(in the rows, 128 means zero)
Each row has a class, written as a number after it.
[ 64 142  59  93  93 172 166 137 120 168 126 150 145 115 125 145 111  24
 108 103  53  88  76  45 113 104 190 166 185 133  63  98 150  59 127 150
 121 141  93 212 182 206 166 129 106]	3
[148 147  99 126 117 141 148 145 122 127 139 148 157 108 145 142 131 125
 134 142 137 125 135  90  91 121 136 127 115 145 116 153 128 129 148 123
 115 151 122 117 142 148 157 124 125]	1
[ 81  80 139 141 145 114 127 156  90 145 128 127 122 161 120 147 159  79
 168  80 105  94 107 191 116 158 178  94 174 133 132  83 156 100 120 124
 135  75 141 151 169 199 119 157 147]	5
[137 220 131 101 107 148 169 140 117 127  85  68 178  78 172 121  90  40
  81  34 128 159 136  95 134 149  83 125 152 151 106 110 101 142  97 138
  92 122  82 133 150 134 167 145 167]	6
[119 119 113 130 118 149 123 126 126 104 145 134 141 125 121 133 117 117
 128 124 126 121 144 115 128 118 140 124 132 111 123 142 112 126 135 121
 130 131 143 126 122 139 133 124 116]	1
[139 129 120 118 130 137 149 136 109 101 149 157 167 130 140 144 149 120
 159 124 140 122 118 107 109 138 132 129 144 165 134 170 150 160 148 111
 100 137 142  89 156 144 143 133 129]	2
[150  16  70 131  96 129 158 140  64  97 156 120 151  95 181 145 151 106
 119 137 166  92  97  75  93 102 141 150 150 155 140 153 113 107 110 181
 126 135 130 216 126  58 165 151 108]	2
[107 106 172 122 131 144 176 143 131 119 155 143 145 135 171 153 163  80
 125  41 113 130 148 150 174 164 211 120  71  64 154  73 133 105 166 191
 101 119 161 122 174 102 177 166  95]	1
[121 115 118 126 118 133 128 127 127 103 142 125 137 129 130 139  95 124
 129 132 116 120 151 121 133 122 148 131 131 114 116 148 123 143 136 115
 133 135 141 130 121 144 137 133 111]	8
[ 64  62  86 140 123 108 125 137 126 118 112 111 113 137 131  88 149 105
 117  80 132  97 149 194 147 147 177 118 131  61 142  89  99 147 162 174
  78 118 110 160 132 144 157 188 187]	1
[132 144 104 127 115 137 145 143 107 125 149 165 155 123 144 140 121 116
 137 117 150 127 126  97 113 133 169 128 128 150 129 146 152 142 156 108
 109 140 143 115 156 151 145 131 137]	0
[ 75  46 132 107 110 171  46 151  86 168 122 104 107 111 124 144  88  97
 117 117 123 118 178 168 176 126 114 115  85 147 101  21 196  98 173 105
 182 166 133 207 138 165  71 170  66]	6
[124 111 124 124 127 132 124 127 130 106 153 114 151 129 131 134 107 131
 133 122 131 120 157 119 125 119 142 126 128 113 116 136 128 137 135 117
 140 126 134 132 126 136 127 126 111]	7
[112  89 132  94  63 144  84 113 102 102  85 130 110 131 116 139 180  94
 118 115 101  93 147 170  72 121 243 168 121  65  83 123 121 145  77 117
 122 119  59 217 165 136 115 189 129]	0
[121 110 118 125 121 140 128 126 121 102 143 111 141 129 131 134 114 118
 132 124 132 118 153 118 141 120 129 132 121 113 118 150 127 127 122 121
 123 133 130 136 119 131 129 126 107]	4
[115 112 116 123 113 137 128 134 125  97 140 118 139 133 114 140 114 124
 138 120 115 118 152 128 138 121 146 124 129 109 122 138 133 138 121 121
 140 132 128 127 131 142 131 134 106]	6
[ 77  53 119 111 119 166 251 102 172 106 158  95 126 168 147 111 131 103
  92 117 102 124 191 107 171 127 151 203 141  49 100 130 165 121 153  86
 196  97 106 154  99 182 112 123  87]	4
[147 123 119 130 105 130 131 139  98 109 140 149 159 129 153 151 145 113
 157 133 140 120 138 112 124 149 141 114 142 163 147 159 145 155 145 114
  94 125 120 116 138 149 147 127 139]	2
[145 150 123 132 133 132 177 157 122 106 155 140 150 136 139 150 121 123
 135 155 160 153 122 103 127 141 110 137 124 148 118 155 146 149 125 139
  95 143 133 114 120 139 139 124 134]	4
[161 205 166 147  68 118 168 121  69  27 140 153 142 123 136 129  49 166
 136 106 123 162 106 157  80  99 197 115  62 133 115 133  79  95 180 143
 103 163 129 150 134  39 121 155 109]	0
[135 108 124 125 123 127 127 126 122  96 148 132 138 124 122 137 113 114
 114 121 130 114 153 119 133 126 129 120 121 114 120 142 121 123 133 111
 130 125 134 136 120 138 120 128 114]	3
[126 111 122 125 127 130 121 124 121 102 151 111 154 129 129 137 113 120
 136 113 129 105 150 133 131 126 140 130 125 104 120 139 132 135 134 112
 132 126 124 134 123 139 127 127 113]	7
[102 175 133  96  65 252 125 105 211 113 142 163  80 157  83 109  97 160
 133 165  54 143 172  99  93 117 215 118 142  60 109 158 118 179  37 185
 111 109 119  97 151 104 149 169 153]	0
[140  77 159 132 105 159 200 157 169 150 123 110 185 129 102 124  67 116
 124  96 180 136 133 142  79 138 156 149 166  44 127 132  88  81 200 125
 150  65 172 140 112 136 134 178 105]	7
[131 112 126 131 114 140 123 135 123 102 140 126 142 124 128 142  95 120
 130 126 122 123 157 122 138 123 141 121 129 114 119 143 118 136 132 112
 135 133 143 127 123 143 137 130 110]	8
[131 189 112 137  99 145 125 119  77 127 134  85  99 119 170 125 130 138
 138 121  94  86 202  84 111 147 153  77 136 105 164 101 121  96  83 124
 178  95 136 130 108  53 125  84 133]	1
[120 122 129 125 126 141 121 121 122 102 152 116 145 126 122 132 102 136
 137 122 130 119 154 123 133 117 147 121 132 115 119 134 129 135 134 110
 137 125 125 128 118 135 124 122 112]	7
[128 116 126 120 122 147 118 127 125  94 152 127 136 128 107 141 108 118
 124 123 124 126 143 130 130 118 148 124 122 107 121 148 118 134 125 118
 131 131 132 134 120 133 125 127 114]	0
[161 133 112 138 121 151 144 147 100 119 145 162 166 127 120 145 114 120
 148 134 147 119 117  91  96 152 126 116 121 146 140 139 123 134 158 133
 113 128 135 108 140 138 144 134 140]	1
[155 146 117 123 141 148 132 128  93 116 159 157 163 134 134 135 139 133
 139 137 148 126 110 131 131 139 140 121 109 169 134 145 151 137 167 110
  97 153 136 111 128 142 114 126 138]	0
[153 135 116 127 113 136 136 149 115 130 143 154 162 112 125 146 146 110
 140 120 141 130 147 102 116 160 142 120 143 169 136 141 148 146 142 114
 117 128 130 121 142 154 139 133 124]	5
[123 116 118 132 117 139 121 132 127  96 148 127 138 126 133 143 102 119
 139 127 122 113 154 135 143 124 149 123 130 109 115 150 117 133 137 114
 131 128 143 126 123 142 134 130 105]	8
[128 116  17 151 177 157 102 172 182 108 133 119 139 116 137  91 132  79
 154  66 144  89 153 217 140 146 110 150   4  97 154 137 168 127 180 174
 134 175 106 129 163 119 178 147 149]	7
[153 127 125 131 108 139 142 139 112 116 143 145 149 128 155 146 122 115
 152 140 151 128 127 109 103 140 123 123 124 167 127 138 140 130 114 122
 106 127 112 122 156 139 143 132 136]	4
[114 103 112 126 115 122 133 135 119  98 141 113 146 131 117 145 116 124
 134 114 113 108 151 125 144 123 140 127 123 100 117 145 131 138 136 130
 137 131 139 133 127 139 131 134 101]	6
[127 110 114 132 124 138 118 129 124 110 149 122 140 125 118 142 110 104
 125 115 120 101 159 133 151 128 153 125 123 108 119 139 134 132 126 122
 130 126 140 128 126 156 133 129 103]	5
[117  79 193 141  96 187 119 137  80 184 130  65  99 164 148 160 128 160
 125 165  96 125 154 102 140 127  95 131  90 121 152  69 176 133 142  97
 160 132  85 141 108 213  88 122 106]	4
[162  75 164 136 131  67 136 157  93  87 159 105 127 122 120 176 187 166
  96 119 116 164 146  95 127 118 180  89 101 137 163  99 113 164  82 151
 124 134  96 152 132 117 134 101 129]	0
[121 112 131 125 126 138 117 127 123 108 152 113 141 126 122 137 107 129
 143 119 131 115 155 137 123 127 130 122 129 115 127 138 134 140 135 113
 139 124 129 130 117 135 129 126 117]	7
[158 140 117 126 120 123 153 146 112 105 149 144 136 118 124 154 122 137
 143 125 137 141 118 111 114 134 160 124 123 166 125 134 143 142 157 116
 113 119 113 124 137 146 135 120 133]	0
[141 120 108 134 121 125 168 138 110 131 133 139 157 140 173 131 127 116
 148 142 142 109 127  82 109 146  93 149 119 152 120 153 143 147 154 132
 118 122 136 114 154 148 147 128 134]	4
[131 109 116 127 115 132 125 131 129  98 150 127 146 127 127 143  98 120
 133 124 116 119 156 126 137 123 150 124 126 114 116 144 124 135 137 111
 132 137 143 128 124 150 134 133 110]	8
[131 114 133 128 116 151 122 127 111  93 150 131 141 132 121 139 112 112
 116 126 133 115 153 136 135 124 137 117 125 116 114 146 124 124 132 110
 120 130 132 133 118 151 120 128 124]	3
[113 104 168 123  73 182 191 154 172 137 150  41 143 103  75 114 130 114
 109  11 131 204 134 176 103 133 136 182 140  98 142 100 139  74 150 142
 191 144 112 159  72 109 139 153 112]	5
[121 104 133 121 118 138 103 113 120 112 151 114 147 124 124 137 108 122
 135 118 131 112 164 122 131 117 143 129 135 110 120 138 125 145 130 106
 137 123 131 129 123 148 133 119 114]	7
[ 95  54 205 139  89 205 146 139 125 176 113 117 141 173 124 100 126 137
  64 148 117 157 108  85 159 172   9 146 154 110 124  52 152 149  82 182
 180 139 173 118 155  99  70 147 144]	6
[ 70  68 163 155  82 196  92 147 168 190 114  80 118 142 191 147 110 131
  77 150 135 121 174  77 175 153 125 146 122  64 101 108  99 158 147 182
 153  74 135 149 140 155 104 164  86]	8
[123 117 121 124 115 149 113 130 126 101 158 121 137 128 113 143 110 120
 121 121 127 119 146 124 142 123 154 123 126 105 120 138 122 138 135 122
 123 130 142 127 127 140 120 122 116]	0
[152 138 141 127 134 116 148 135 101 134 147 166 161 130 143 146 133 127
 146 135 140 131 120 106  93 146 122 122 113 159 138 142 153 159 132 119
 111 138 120 121 144 144 141 139 147]	7
[159 147 126 128 113 124 144 152  90 118 143 150 159 122 155 148 127 118
 132 134 140 110 128 104 109 143 103 116 125 167 130 150 143 150 155 116
 103 126 139 121 130 156 127 126 140]	3
[116  90 114 127 115 144 118 128 116  93 148 120 138 128 117 141 114 103
 129 121 121 118 163 125 144 113 144 125 127 110 125 143 128 137 127 119
 138 132 127 141 118 145 129 124 113]	2
[151 130 106 132 129 132 140 156 109 122 142 145 167 125 133 150 121 102
 129 130 152 123 126 125 101 145 138 119 126 147 142 136 135 143 150 126
 107 130 142 121 136 158 148 125 148]	1
[102 189 158 107  91 109 141 134 219 113 183  74 173 130 149 135  62 135
 124  52  70 193 174 143 154 111 180  98 104 133  68  64 146  96 134 127
 144 139 106 105 152 176  97 124  97]	7
[125 111 129 138 117 135 118 123 122 111 151 130 131 131 111 139 116 117
 133 127 117 119 158 131 141 130 139 118 130 122 120 138 122 132 130 120
 135 122 136 129 122 157 124 127 111]	5
[129 141 121 124 108 123 145 143 108 113 142 157 147 123 162 142 118 115
 145 156 136 117 143 124 113 125 124 126 123 161 126 143 149 156 142 124
 123 145 115 113 137 140 152 111 127]	2
[ 71  58 103 145 112 127 173 174 108 141 129  75 151 145 190 120 247 139
 183 126 120  66 100 185 126 162  33 157 150 116 149 168 143 100 207 157
 162 145 104 159  93 121 138 131  87]	6
[120 112 129 121 123 139 113 128 120  98 150 111 148 123 115 137 115 122
 143 108 130 112 156 133 123 125 140 129 135 109 125 136 127 139 135 109
 143 124 130 132 122 131 128 122 107]	7
[159 135 104 123 115 133 145 144 131 125 147 165 166 117 149 138 117 132
 136 135 143 124 120 103  91 133 128 125 113 160 139 151 143 156 144 126
 104 142 141 100 148 144 149 139 137]	1
[141 141  99 128 133 134 160 150 116 115 149 167 161 126 142 132 144 112
 149 131 129 102 123 122 127 154 118 119 143 166 128 160 160 150 127 125
 115 128 126 107 134 151 139 128 130]	5
[138 152 105 135 104 146 168 163 119 111 151 147 152 127 135 148 128 131
 157 135 133 112 121 147 120 144 125 112 140 150 120 148 161 142 141 130
 103 133 136  99 150 148 138 129 141]	6
[126 112 189 159 129 124 188 154 110  63 113  82 152 118 237 125 204 140
  68  92 161 163 130 189 147 162 101  97 138 179 144  78 130 134 139  85
  92 130  63 136 209 116  99 123 136]	7
[152 142 116 138 100 143 138 142 109 130 149 157 149 123 139 147 134 121
 151 130 130 122 134  94 101 143 126 115 123 147 143 132 129 133 150 120
 116 130 134 111 144 154 140 126 139]	1
[167 140 111 147 113 141 144 152 121 122 132 145 160 126 159 146 110 133
 141 131 140 135 143 106 132 135 136 136  93 149 111 166 156 147 160 115
 122 141 152 102 143 157 146 125 130]	8
[145 131 107 122 110 123 176 153 113 122 123 159 163 120 136 143 129 126
 137 121 130 130 136  97 100 141 137 135 118 158 115 150 171 165 136 119
 126 141 112 114 164 154 158 139 140]	6
[120 103 198 124 103 177 173 117 132 135 205 189  89 113 143 160 132 126
 126 150 148 185 100 117  75 100 107 130 119 152 117  83 104 107  95 161
 136 148 158 133 155 112 126 173 110]	1
[169 145 114 123 115 131 175 148 119 110 144 144 159 124 159 144 130 116
 107 139 147 138 140  99 111 132 150 132 123 160 121 141 152 135 138 108
 105 137 121 124 143 160 143 117 140]	3
[121 102 104 130 124 137 133 127 127 109 149 125 137 126 123 138 122 119
 117 129 129 114 149 117 127 123 149 125 131  99 130 139 118 129 130 122
 127 130 139 132 120 140 138 127 122]	1
[125 103 120 127 122 140 124 132 129 100 149 123 144 127 126 141 104 124
 129 119 118 121 155 133 140 122 154 124 124 113 117 142 124 136 141 116
 134 131 148 129 125 147 129 136 107]	8
[ 86  41 183 124 137 154 151 113 166 100 172 125 167 195 129 103 160 134
 116  64  99 149 109 121 207 125 138 164  71  69 109  83 138 114 146 146
 158 150  97  96 128 190  80 170  84]	3
[123 114  61 165  87 108 113 119 102 112  93  41 146 117 128 116 126 135
 107  37 118 129 152  38 140 180 145 146 109 122 137 133 124 111 166 115
 129 106  73 181 154 101 103 144 145]	4
[206  45 111 159  94 202  84 146 126 152 146  44 125  97 137 172  81  63
 121 101 173 101 109 121 166 125 112 140 133 110 122  75  97  27 115 157
 138  74 171 171 143 138 121 134  84]	5
[102 120 140 137 167 235 183 135 189 167 110 136 135 191 180 125  74 133
  81 171  74 194 120  66 102 171 138 110 119 171 148 120 177 107 123 157
 164 125 171 129 225 118 141 153 112]	8
[153  31 131 115 167 139 202 186 138 142 139  80 172 146 144 135 198 108
  74 133 151  71 123 200 151 159  81 155 116  57 117 120 190 113 127 140
 142 130 147 136  98 151 101 130 126]	3
[146 132 103 135 113 119 139 152 103 129 138 125 165 130 140 142 130 124
 155 123 153 106 135 114 130 149 148 132 114 136 131 140 159 131 150 124
  97 141 113 108 134 148 152 116 139]	4
[120 123 117 123 129 141 126 122 119 101 147 106 142 133 129 135 100 110
 131 126 135 109 148 127 145 123 125 132 120 108 111 145 130 126 116 118
 120 131 130 126 116 138 122 124 113]	4
[141 142 122 130 122 136 172 147 105 112 142 133 157 141 147 139 117 121
 134 133 144 137 134 104 126 142 128 137 120 150 119 139 156 140 145 119
 111 131 131 125 129 149 121 129 133]	4
[151 139 122 137 131 125 159 138 117 134 142 180 147 130 129 144 127 127
 139 154 152 138 114 104  89 137 132 122 130 153 135 144 126 141 148 118
 110 124 144 104 142 157 146 128 149]	1
[144 139 116 131  99 127 129 152 141 139 148 172 166 128 159 142 113 118
 145 138 133 134 140 115 122 146 144 114 124 154 124 137 147 140 139 124
 108 149 153 108 157 156 144 141 132]	8
[122 103 118 127 119 137 115 124 113  88 140 123 147 132 123 136 114 110
 130 126 124 122 164 127 144 107 151 123 122 110 119 151 122 136 134 111
 130 136 135 134 119 146 123 125 111]	2
[146 159  81 177  94 138 162 187 135 108 133  97 157 128 128 126  54 157
 104  79 100 147 162  61 115 160 147  62  50  63 129 101 129  69 153 179
 123 159 162 136 161  70 106 182 135]	1
